Below is a small trained network, with its code and all its weights. Each question gives an input and a class and asks what happens when units are switched off, that is, made to give their printed mean instead of their output.

import numpy as np


def w(rows, s, z=0):
    codes = np.array(rows[::2]) - 128.0
    scale = np.full(codes.shape[1], s)
    scale[-1] = z or s
    return codes * scale


def f(y):
    return np.maximum(y, 0)


def log_softmax(a):
    a = a - a.max(-1, keepdims=True)
    return a - np.log(np.exp(a).sum(-1, keepdims=True))


def net(x, mask):
    res = np.array(x, float).reshape(1, 8) / 4 @ E
    y = f(res @ A[0][:, :-1].T + A[0][:, -1])
    res = res + np.where(mask, y, B[0][:, -1]) @ B[0][:, :-1]
    return log_softmax(res[-1] @ U[:, :-1].T + U[:, -1])


A, B = {}, {}
E = w([
[114,47,212,47,193,164,177,140,21,81,212],'x0',
[138,109,139,140,142,89,113,96,161,79,130],'x1',
[251,75,87,183,134,231,52,90,106,151,167],'x2',
[151,190,153,147,217,144,148,201,187,161,213],'x3',
[130,135,104,132,150,123,148,129,133,104,123],'x4',
[126,129,102,107,145,146,140,141,143,120,123],'x5',
[128,134,109,100,112,119,130,108,141,121,156],'x6',
[136,125,141,145,130,113,121,137,116,127,119],'x7',
],0.013)
A[0] = w([
[160,143,77,101,79,75,125,146,227,210,85,22],'N0',
[92,156,66,193,112,122,89,109,180,205,71,6],'N1',
[160,180,63,232,54,114,110,134,229,146,73,13],'N2',
[158,152,189,189,150,121,169,151,244,215,195,145],'N3',
[216,77,111,192,87,199,82,78,183,164,153,83],'N4',
[198,121,2,224,135,214,48,108,80,111,169,59],'N5',
[36,180,160,112,87,79,153,150,182,142,76,78],'N6',
[148,164,140,149,186,123,118,203,240,202,185,131],'N7',
[94,68,82,114,8,182,102,123,94,49,15,165],'N8',
[103,95,97,77,124,103,106,46,126,191,23,121],'N9',
[167,109,58,120,110,99,109,142,78,107,68,142],'N10',
],0.0077,0.0019)
B[0] = w([
[145,77,150,121,114,183,130,143,93,164,162,205],'N0',
[130,99,126,103,193,151,168,191,92,100,169,212],'N1',
[84,6,130,122,117,173,122,121,75,65,135,250],'N2',
[91,131,52,170,140,103,89,107,118,175,129,212],'N3',
[147,153,175,123,114,114,154,162,136,118,40,227],'N4',
[168,152,131,59,119,121,156,230,221,141,103,242],'N5',
[172,156,205,71,44,125,184,179,210,109,75,209],'N6',
[112,213,32,149,155,124,75,70,155,117,195,222],'N7',
[138,154,26,213,163,112,128,84,76,204,160,225],'N8',
[96,165,111,139,151,96,1,109,160,183,154,190],'N9',
[173,183,113,145,144,110,115,133,98,207,121,171],'N10',
],0.0093,0.018)
U = w([
[136,200,70,194,151,45,63,58,125,175,148,255],'0',
[165,166,176,81,81,70,150,143,203,142,34,14],'1',
[122,7,172,92,178,157,127,114,45,100,201,172],'2',
],0.012,0.00069)

Each question gives the input, the list of numbers given to net, and the class t.
The units are the neurons (one row each of A and B). Each row of codes is followed by its name. A weight is (code - 128) times the scale printed after its matrix; where a second scale follows, it is the last column's (A, B and U).
mask holds one flag per neuron, in row order. A switched-off neuron (its flag False) gives its mean, the last column of its row in B, instead of its output. The means were averaged over made-up inputs and are rounded, as every weight is.
A unit's drop is (log p(t) with every unit on - log p(t) with that unit switched off) / (log p(t) with every unit on - log p(t) with every unit switched off).
The circuit of an input: a set's keep is (log p(t) with only the set's units on - log p(t) with every unit switched off) / (log p(t) with every unit on - log p(t) with every unit switched off). Starting from all 11 units, units are removed one at a time, each time the one whose removal leaves the highest keep (on an exact tie, the one counted first), for as long as the keep stays at least 0.8.
circuit, biggest first: the units of the circuit, biggest drop first
k most important neurons: the k neurons with the biggest drops, biggest first
drop of u: that unit's drop, to one decimal
input [-2,7,7,6,-6,-8,-2,8], class 1: circuit, biggest first -> N5
input [8,2,6,-8,-3,-6,3,2], class 0: circuit, biggest first -> N8, N2
input [-4,7,4,1,-1,-5,-3,-3], class 1: 3 most important neurons -> N4, N5, N8
input [-4,-1,7,6,-3,6,-2,1], class 1: 4 most important neurons -> N5, N4, N8, N9
input [-6,3,5,0,-6,8,-2,-8], class 2: 2 most important neurons -> N2, N1
input [7,5,5,-7,7,5,-6,1], class 0: circuit, biggest first -> N2, N8
input [-7,-6,7,-6,-8,3,-6,8], class 1: 2 most important neurons -> N5, N4
input [-4,0,-7,-8,5,4,3,4], class 0: 3 most important neurons -> N8, N9, N5
input [1,2,-3,-4,3,-2,2,5], class 0: 3 most important neurons -> N5, N4, N8
input [7,-2,8,-5,-5,-2,2,0], class 1: 3 most important neurons -> N5, N2, N4
input [4,-7,-4,1,1,-4,-1,1], class 1: 2 most important neurons -> N2, N1
input [1,-6,-7,8,-7,-3,7,-1], class 0: 2 most important neurons -> N7, N3
input [2,-4,-3,0,-8,-7,6,-3], class 1: 4 most important neurons -> N2, N1, N8, N0
input [3,-4,6,7,5,-5,-4,8], class 0: 3 most important neurons -> N7, N6, N3
input [-4,6,3,-2,-2,6,-2,-6], class 2: most important neuron -> N2
input [-7,7,-5,-8,7,6,1,1], class 0: 3 most important neurons -> N8, N9, N10
input [-5,-2,-3,0,7,-1,0,2], class 2: 2 most important neurons -> N2, N5
input [8,6,1,8,6,-1,-4,-8], class 0: 2 most important neurons -> N2, N7
input [-8,-8,-7,-2,7,2,0,-2], class 2: drop of N5 -> 0.2
input [1,-1,8,-6,5,1,-8,2], class 1: circuit, biggest first -> N5
input [-2,1,7,-6,-5,-1,4,3], class 1: drop of N3 -> 0.3
input [8,-2,-8,-8,4,-5,-7,3], class 0: drop of N5 -> 0.4
input [-5,-6,3,-4,-5,4,8,5], class 2: drop of N1 -> 0.4
